Here is a tiny trained network, its code and every weight. The questions are about switching its units off for an input and a class, where a switched-off unit gives its printed mean instead of its output.

import numpy as np


def w(rows, s, z=0):
    codes = np.array(rows[::2]) - 128.0
    scale = np.full(codes.shape[1], s)
    scale[-1] = z or s
    return codes * scale


def f(y):
    return y / 2 * (1 + np.tanh(0.7978845608 * (y + 0.044715 * y**3)))


def log_softmax(a):
    a = a - a.max(-1, keepdims=True)
    return a - np.log(np.exp(a).sum(-1, keepdims=True))


def net(x, mask):
    res = np.array(x, float).reshape(1, 6) / 4 @ E
    y = f(res @ A[0][:, :-1].T + A[0][:, -1])
    res = res + np.where(mask, y, B[0][:, -1]) @ B[0][:, :-1]
    return log_softmax(res[-1] @ U[:, :-1].T + U[:, -1])


A, B = {}, {}
E = w([
[122,2,199,209,120,147,58,25],'x0',
[142,126,213,76,202,136,31,226],'x1',
[119,141,51,77,120,173,164,113],'x2',
[126,161,115,114,121,119,137,123],'x3',
[150,176,28,185,178,168,183,202],'x4',
[114,65,95,133,104,86,124,121],'x5',
],0.0076)
A[0] = w([
[94,166,49,190,210,255,168,171,210],'n1',
[127,41,75,128,87,26,140,158,58],'n2',
[174,44,169,188,153,146,131,66,203],'n3',
[136,157,195,38,226,105,14,224,253],'n4',
[125,113,111,47,117,206,137,90,222],'n5',
[105,186,155,133,126,110,175,129,68],'n6',
],0.0071,0.0022)
B[0] = w([
[127,77,173,38,79,1,55,95,209],'n1',
[74,195,103,139,198,128,91,186,142],'n2',
[154,198,13,72,193,105,85,69,183],'n3',
[125,112,88,162,218,104,135,20,250],'n4',
[122,84,197,142,113,41,110,104,155],'n5',
[113,180,59,119,56,204,123,63,136],'n6',
],0.0072,0.011)
U = w([
[173,113,164,126,131,66,150,104,254],'0',
[43,213,105,134,158,121,76,130,254],'1',
[178,182,73,99,152,148,116,95,170],'2',
[152,138,123,98,147,164,154,100,254],'3',
[139,155,126,161,165,88,191,75,12],'4',
[185,80,201,138,98,54,142,128,123],'5',
[93,107,196,122,102,253,161,215,2],'6',
[136,134,173,212,92,196,157,201,2],'7',
],0.0063,0.0022)

Each question gives the input, the list of numbers given to net, and the class t.
The units are the neurons (one row each of A and B). Each row of codes is followed by its name. A weight is (code - 128) times the scale printed after its matrix; where a second scale follows, it is the last column's (A, B and U).
mask holds one flag per neuron, in row order. A switched-off neuron (its flag False) gives its mean, the last column of its row in B, instead of its output. The means were averaged over made-up inputs and are rounded, as every weight is.
A unit's drop is (log p(t) with every unit on - log p(t) with that unit switched off) / (log p(t) with every unit on - log p(t) with every unit switched off).
The circuit of an input: a set's keep is (log p(t) with only the set's units on - log p(t) with every unit switched off) / (log p(t) with every unit on - log p(t) with every unit switched off). Starting from all 6 units, units are removed one at a time, each time the one whose removal leaves the highest keep (on an exact tie, the one counted first), for as long as the keep stays at least 0.8.
circuit, biggest first: the units of the circuit, biggest drop first
k most important neurons: the k neurons with the biggest drops, biggest first
drop of u: that unit's drop, to one decimal
input [0,-6,3,1,8,5], class 5: circuit, biggest first -> (n1 n3)
input [3,7,0,2,-5,6], class 4: circuit, biggest first -> (n4 n1)
input [5,-4,-5,-5,3,7], class 1: circuit, biggest first -> (n2 n3)
input [8,0,-2,-1,3,2], class 2: circuit, biggest first -> (n3)
input [-5,-6,6,3,2,-5], class 0: 3 most important neurons -> (n1 n5 n3)
input [3,-3,0,3,8,2], class 5: circuit, biggest first -> (n1 n4)
input [-5,-5,-4,-2,8,6], class 5: 2 most important neurons -> (n1 n3)
input [-5,-5,8,-3,4,-6], class 0: 2 most important neurons -> (n1 n5)
input [7,6,6,3,-5,4], class 2: 2 most important neurons -> (n3 n1)
input [-7,-5,7,1,2,-3], class 0: circuit, biggest first -> (n1 n5)
input [1,8,1,1,0,-1], class 4: drop of n4 -> 0.9
input [0,5,-3,-7,-6,8], class 1: drop of n4 -> 0.0
input [0,5,8,0,7,3], class 0: drop of n6 -> 0.0
input [-6,-6,-3,-7,8,1], class 5: circuit, biggest first -> (n1)
input [-7,-4,6,7,8,-5], class 5: drop of n4 -> 0.1
